[-15   7   4  47   6   5  40  -4  -5 -42 -12  14   0  21  -4  14 -25  12
 -24 -20  -4  -5  -8  -5  22   4   6 -10 -10  20   1 -38 -24  15  -1  -5
 -11 -14 -11  -1  42   8 -10  26  -8   4] -> (79), (28)
[ -6  -4 -11  78   6  -3  56 -18   5 -13   7   8   3   5   5   7 -23   7
 -30 -38  -4  -7   3 -12  19   9  16 -17 -25  39  14 -63   3  41  -3  10
  -5 -24   0  -6  56   6 -41  34 -16   9] -> (85), (23)
[ -1   9  -6  52  -4  -1  27 -13   7  -2  24   2   4  -3   7  22 -10  -6
 -19 -29   7 -17 -16 -12  23   0  10 -12  -4  28  -8 -28   8   3  -7  -3
  -9 -14   5  -3  57   2 -13  25  -5   4] -> (85), (28)
[ -1  10   7  49  -4  -9  36   0   2 -36   3  17   5  -1   7   6 -25   5
  -4 -22   9  -9 -24 -14  28   4   0 -11 -11  18 -19 -32 -26  -5 -11 -12
 -16  -7  -9  13  36   1 -17  37  16  -1] -> (79), (28)
[  4  -3   6  35  -6  -4  38  -4  -8   3   6   1  -2   2   4  -4  -7  11
 -12  -5  -4 -16   7  -4  11   7  14 -22  -5  28  -1 -23   9  15   3  -4
  -5 -11  11  -2  37   0 -11  14  -4   5] -> (85), (28)
[  0  14  14  54  -2 -13  20  -8  23 -13   6  12  -7  28   7  21  -8   9
 -29 -30   4 -19 -21  -7  27 -12   3 -10  -2  42 -26 -47  -9  -6 -11 -13
  -8  -8 -11   4  60   0 -13  38   8   6] -> (80), (28)
[  2   5  10  77  -4 -11  44  -4   5 -25   3  13 -14  14   6   1 -15   3
 -17 -28   6 -26 -21  -6  29  -1  10 -15  -7  39 -14 -53 -13  19  -7 -10
 -11 -17   2   6  59  -2 -43  40  -4   3] -> (85), (28)
[ -3  -4   0  88  -5 -17  41 -10  24  -6   1   8   5   8   8  15   7   1
 -25 -40   3 -17 -15  -4  22   3  12 -16 -22  41  -1 -32   7  23 -10 -10
  -7 -19  11  -1  61   7 -31  32  -3   2] -> (85), (28)
[  1   1  16  31 -32  -6  12  -1   3  -6  -3   4  -3   8   4  15   4   2
 -11  -8   6  -9 -39  -5  13   6   2  -6   7  22 -17  -9   0   1  -9 -10
  -6  -5  -4  -9  34   6 -39  15   7 -13] -> (85), (28)
[  0   9  10  41 -12   6  38  -4   6 -21   0  11   5  20   4   9 -11  25
 -21 -26   4 -10 -13 -11  20   4   2 -11  -7  44 -27 -39 -29  11 -14  -3
  -3 -18 -13  10  34  -2 -28  31  -3   6] -> (80), (28)
[  6  17   5  61   4  11  44 -12  15 -21   4   9  -5   1   3  24 -48   5
 -22 -27   6 -17  -7  -7  26   3  19 -13 -19  25   5 -46   2   9  -8   2
  -6 -26   3  -7  71   0 -19  36 -13  -2] -> (85), (28)
[  9  -1  15  14 -17   0   1   4  -4 -34  -2   4   0  13  -1   5  -1  -2
  -3  -6  -9   3 -11  -3   9   0   1  -3  -3  -7  -3  -4 -17   2  -2 -15
   1   4   9  -2  -2  -2   1   3   9   4] -> (79), (29)
[  0  14   8  31   4  23  37  -7   4 -18  13  19  -5  14   5  21 -15  13
 -20 -18   3 -11 -11 -14  16  -8  -3 -13  -1  36 -18 -46 -19   4 -15  -6
  -5 -21  -2  -6  47   5 -24  31  -6   5] -> (80), (28)
[  0   4  11  16  -8  21  18 -12  13 -23  -1  -6   0  17  -2  28  -1  12
  -6 -40   2   5   0   1  13  -8  -1  -2  -7  25 -16 -22 -15  14 -14   3
   1 -18 -15   0  46   9 -27  -2  -9   3] -> (80), (29)
[  2  10   7  46  -4 -16  12  -1  14 -11   2   9   1   8   5   8 -13  -2
 -26 -11   4 -16 -24  -6  26   6  12  -9  -1  11 -15 -25 -13  -1  -5 -10
  -6  -5  -3   0  31   4 -22  28  10   3] -> (85), (28)
[  2  13  11  12  -2  10  30  -3 -23 -14   4   1  28   7  -6  19 -19  18
  -7  -5   1   8 -12  -3   8  -3   6  -6  -8   9  -2 -12  -7  -7 -13  -3
  -1 -16  -1  -8  30   4  -5  22  -5  -4] -> (80), (28)
[  5   3   2  43  -4 -14  18  -9  13  -7  -4  -2   9  15  16   8 -14   0
 -26 -17   4 -10 -12 -10  12  -7   3  -6  -5  26 -15 -17  -1   3  -5  -6
 -17  -7  -4   8  46   5 -17  15   1   1] -> (85), (28)
[  0  -6   9  37   3  -5  28 -10 -13 -34  -9   3   1   0  -5  19 -13  21
 -15 -17  -2   5   2  -3  12  -2  10 -12 -18  11  13 -26 -13  26   0  -3
   4 -25 -10 -11  25  14 -17  28  -7  -6] -> (79), (28)
[ -4  -6   3  31  10   5  17 -13  -3   2   0   2   0   7   2  19  -1   6
 -12 -15  -6  -2   7   0  11  -3  11  -8   3  16  11 -28  17  26  -1   2
   9 -19  -1 -10  28  11 -15  17 -18  10] -> (80), (28)
[ -2   7   7  51  -1 -10  16 -10  15  -3   2   2 -15  22  11  16 -11  -4
 -22 -34  -1  -4 -17   1  23  -1  11 -10   6  29 -17 -21   1  10 -16 -14
  -7 -11 -11   4  54   5 -23  20  12   8] -> (85), (29)
